Below is a small trained network, with its code and all its weights. Each question gives an input and a class and asks what happens when units are switched off, that is, made to give their printed mean instead of their output.

import numpy as np


def w(rows, s, z=0):
    codes = np.array(rows[::2]) - 128.0
    scale = np.full(codes.shape[1], s)
    scale[-1] = z or s
    return codes * scale


def norm(h):
    return h / np.sqrt((h * h).mean(-1, keepdims=True) + 1e-5)


def f(y):
    return np.maximum(y, 0)


def log_softmax(a):
    a = a - a.max(-1, keepdims=True)
    return a - np.log(np.exp(a).sum(-1, keepdims=True))


def net(x, mask):
    res = np.array(x, float).reshape(1, 8) / 4 @ E
    u = 0
    for l in range(3):
        y = f(norm(res) @ A[l][:, :-1].T + A[l][:, -1])
        res = res + np.where(mask[u : u + 10], y, B[l][:, -1]) @ B[l][:, :-1]
        u += 10
    return log_softmax(norm(res)[-1] @ U[:, :-1].T + U[:, -1])


A, B = {}, {}
E = w([
[102,185,45,17,102,88,103,159],'x0',
[129,178,74,128,74,156,111,110],'x1',
[52,88,117,119,97,208,134,165],'x2',
[135,179,148,187,107,179,36,124],'x3',
[106,191,99,92,254,102,40,115],'x4',
[64,134,6,246,133,63,91,123],'x5',
[161,160,121,180,176,181,58,45],'x6',
[31,219,40,129,140,185,177,67],'x7',
],0.0069)
A[0] = w([
[164,142,89,130,172,127,77,131,136],'L0N1',
[141,223,141,182,148,75,117,115,129],'L0N2',
[113,103,138,152,106,114,193,122,111],'L0N3',
[83,103,169,138,187,104,142,159,51],'L0N4',
[157,148,108,199,154,61,159,88,53],'L0N5',
[118,168,129,216,139,194,149,92,45],'L0N6',
[192,99,147,163,102,136,111,158,60],'L0N7',
[89,153,149,133,101,175,140,81,74],'L0N8',
[127,136,141,2,94,130,201,177,3],'L0N9',
[151,87,144,129,90,146,78,112,68],'L0N10',
],0.0091,0.0054)
B[0] = w([
[112,203,130,89,167,112,117,88,231],'L0N1',
[162,166,71,133,163,107,99,105,244],'L0N2',
[114,222,105,177,103,50,80,177,203],'L0N3',
[50,81,194,141,125,71,135,82,164],'L0N4',
[191,216,158,198,198,2,216,119,207],'L0N5',
[148,163,148,104,96,146,237,51,197],'L0N6',
[200,151,160,212,157,143,115,180,192],'L0N7',
[69,75,160,158,126,206,109,98,162],'L0N8',
[90,174,119,73,233,167,201,194,253],'L0N9',
[86,91,143,158,105,145,98,192,164],'L0N10',
],0.007,0.0042)
A[1] = w([
[152,124,111,197,168,135,110,133,31],'L1N1',
[128,149,195,227,109,247,107,139,101],'L1N2',
[133,28,68,105,109,158,104,100,87],'L1N3',
[230,84,139,185,94,130,101,165,83],'L1N4',
[95,93,160,2,73,116,181,168,65],'L1N5',
[152,161,143,55,168,128,129,151,89],'L1N6',
[51,161,47,115,97,122,57,105,28],'L1N7',
[132,137,149,92,105,63,115,159,176],'L1N8',
[119,76,37,157,90,98,157,153,2],'L1N9',
[145,96,94,106,152,34,113,151,179],'L1N10',
],0.0089,0.0042)
B[1] = w([
[158,153,136,94,120,94,196,159,171],'L1N1',
[160,114,172,127,68,154,147,102,231],'L1N2',
[56,184,150,90,115,116,192,126,134],'L1N3',
[148,174,255,128,90,82,99,187,219],'L1N4',
[131,186,118,116,243,155,251,238,249],'L1N5',
[118,76,140,35,107,138,106,153,219],'L1N6',
[159,162,68,147,89,137,31,160,212],'L1N7',
[76,117,153,140,139,221,111,137,223],'L1N8',
[26,93,47,125,30,18,155,138,160],'L1N9',
[110,147,104,179,124,202,185,57,253],'L1N10',
],0.0077,0.0047)
A[2] = w([
[156,119,149,124,147,82,133,90,161],'L2N1',
[90,175,58,103,188,149,109,129,114],'L2N2',
[188,90,157,110,132,111,254,197,129],'L2N3',
[104,106,34,194,59,101,170,178,33],'L2N4',
[114,41,185,143,141,106,197,90,94],'L2N5',
[110,84,70,142,49,236,203,56,62],'L2N6',
[174,68,173,22,192,135,54,56,1],'L2N7',
[200,110,176,32,202,181,102,167,69],'L2N8',
[156,150,15,108,119,134,195,121,109],'L2N9',
[103,30,164,111,183,119,113,100,65],'L2N10',
],0.0084,0.0036)
B[2] = w([
[177,58,85,152,145,107,179,163,171],'L2N1',
[199,61,127,160,69,190,82,184,225],'L2N2',
[101,138,79,40,194,219,57,173,254],'L2N3',
[87,126,181,45,53,52,151,99,180],'L2N4',
[87,135,66,167,136,184,24,128,174],'L2N5',
[125,149,156,130,103,198,234,38,168],'L2N6',
[106,51,131,2,55,3,146,31,158],'L2N7',
[156,31,74,110,130,36,163,129,217],'L2N8',
[109,120,211,117,119,89,118,221,204],'L2N9',
[3,51,96,196,146,92,50,44,142],'L2N10',
],0.0076,0.007)
U = w([
[124,166,150,139,81,236,180,43,114],'0',
[61,65,123,170,182,138,82,121,2],'1',
[151,190,47,111,105,145,8,129,174],'2',
[189,184,109,200,197,60,155,77,112],'3',
[106,114,119,31,180,183,172,216,165],'4',
[63,151,102,121,36,57,170,148,118],'5',
[205,101,223,151,89,138,92,172,189],'6',
[177,80,132,34,152,61,90,83,102],'7',
],0.018,0.0045)

Each question gives the input, the list of numbers given to net, and the class t.
The units are the neurons (one row each of A and B). Each row of codes is followed by its name. A weight is (code - 128) times the scale printed after its matrix; where a second scale follows, it is the last column's (A, B and U).
mask holds one flag per neuron, layer by layer. A switched-off neuron (its flag False) gives its mean, the last column of its row in B, instead of its output. The means were averaged over made-up inputs and are rounded, as every weight is.
A unit's drop is (log p(t) with every unit on - log p(t) with that unit switched off) / (log p(t) with every unit on - log p(t) with every unit switched off).
The circuit of an input: a set's keep is (log p(t) with only the set's units on - log p(t) with every unit switched off) / (log p(t) with every unit on - log p(t) with every unit switched off). Starting from the 12 units with the biggest drops (on a tie, the unit counted first), units are removed one at a time, each time the one whose removal leaves the highest keep (on an exact tie, the one counted first), for as long as the keep stays at least 0.8.
circuit, biggest first: the units of the circuit, biggest drop first
most important unit: the unit with the biggest drop
top k neurons: the k neurons with the biggest drops, biggest first
k most important neurons of layer l: the k neurons of layer l with the biggest drops, biggest first
drop of u: that unit's drop, to one decimal
input [-5,3,7,-1,3,6,0,3], class 0: top 2 neurons -> L2N6; L0N6
input [6,4,8,0,8,-6,5,4], class 2: most important unit -> L1N7
input [-8,-7,1,-6,2,1,6,-2], class 1: top 3 neurons -> L2N5; L2N10; L0N4
input [8,-5,5,-4,1,1,7,-6], class 7: circuit, biggest first -> L2N7; L0N9
input [-5,4,6,-3,8,2,-8,8], class 5: circuit, biggest first -> L2N3; L1N5
input [-3,-1,-3,-3,-1,7,-2,-7], class 3: top 3 neurons -> L0N5; L2N2; L1N10
input [-4,-8,6,1,6,1,-8,0], class 1: circuit, biggest first -> L0N4; L2N10
input [0,0,-1,0,3,6,-5,-4], class 5: circuit, biggest first -> L2N4; L1N10
input [8,1,-7,2,5,-7,8,7], class 7: top 4 neurons -> L2N7; L1N6; L0N3; L1N10
input [-1,-8,-2,3,-2,-1,1,1], class 6: top 2 neurons -> L0N9; L1N5
input [1,5,-6,-2,-5,5,2,4], class 3: 3 most important neurons of layer 0 -> L0N5; L0N2; L0N6
input [-7,3,6,-2,8,5,6,1], class 3: 2 most important neurons of layer 2 -> L2N3; L2N5
input [-5,-6,0,4,0,6,-4,6], class 3: top 2 neurons -> L0N5; L0N6
input [8,4,8,-3,-1,5,2,-8], class 5: most important unit -> L1N9
input [4,-2,-1,6,-8,8,8,5], class 0: top 2 neurons -> L0N6; L2N6
input [-6,3,-8,-8,3,-7,-6,-7], class 4: top 2 neurons -> L1N5; L2N3
input [0,-4,7,7,4,2,-3,6], class 0: 2 most important neurons of layer 0 -> L0N6; L0N8
input [-7,5,-1,-2,6,-7,0,6], class 0: drop of L0N8 -> 0.1
input [-4,8,-7,1,5,-6,8,-2], class 7: drop of L2N7 -> 0.3
input [-2,-1,6,-8,-2,1,5,3], class 0: circuit, biggest first -> L2N6
input [-2,6,-6,3,2,4,-8,-2], class 3: drop of L0N5 -> 0.5
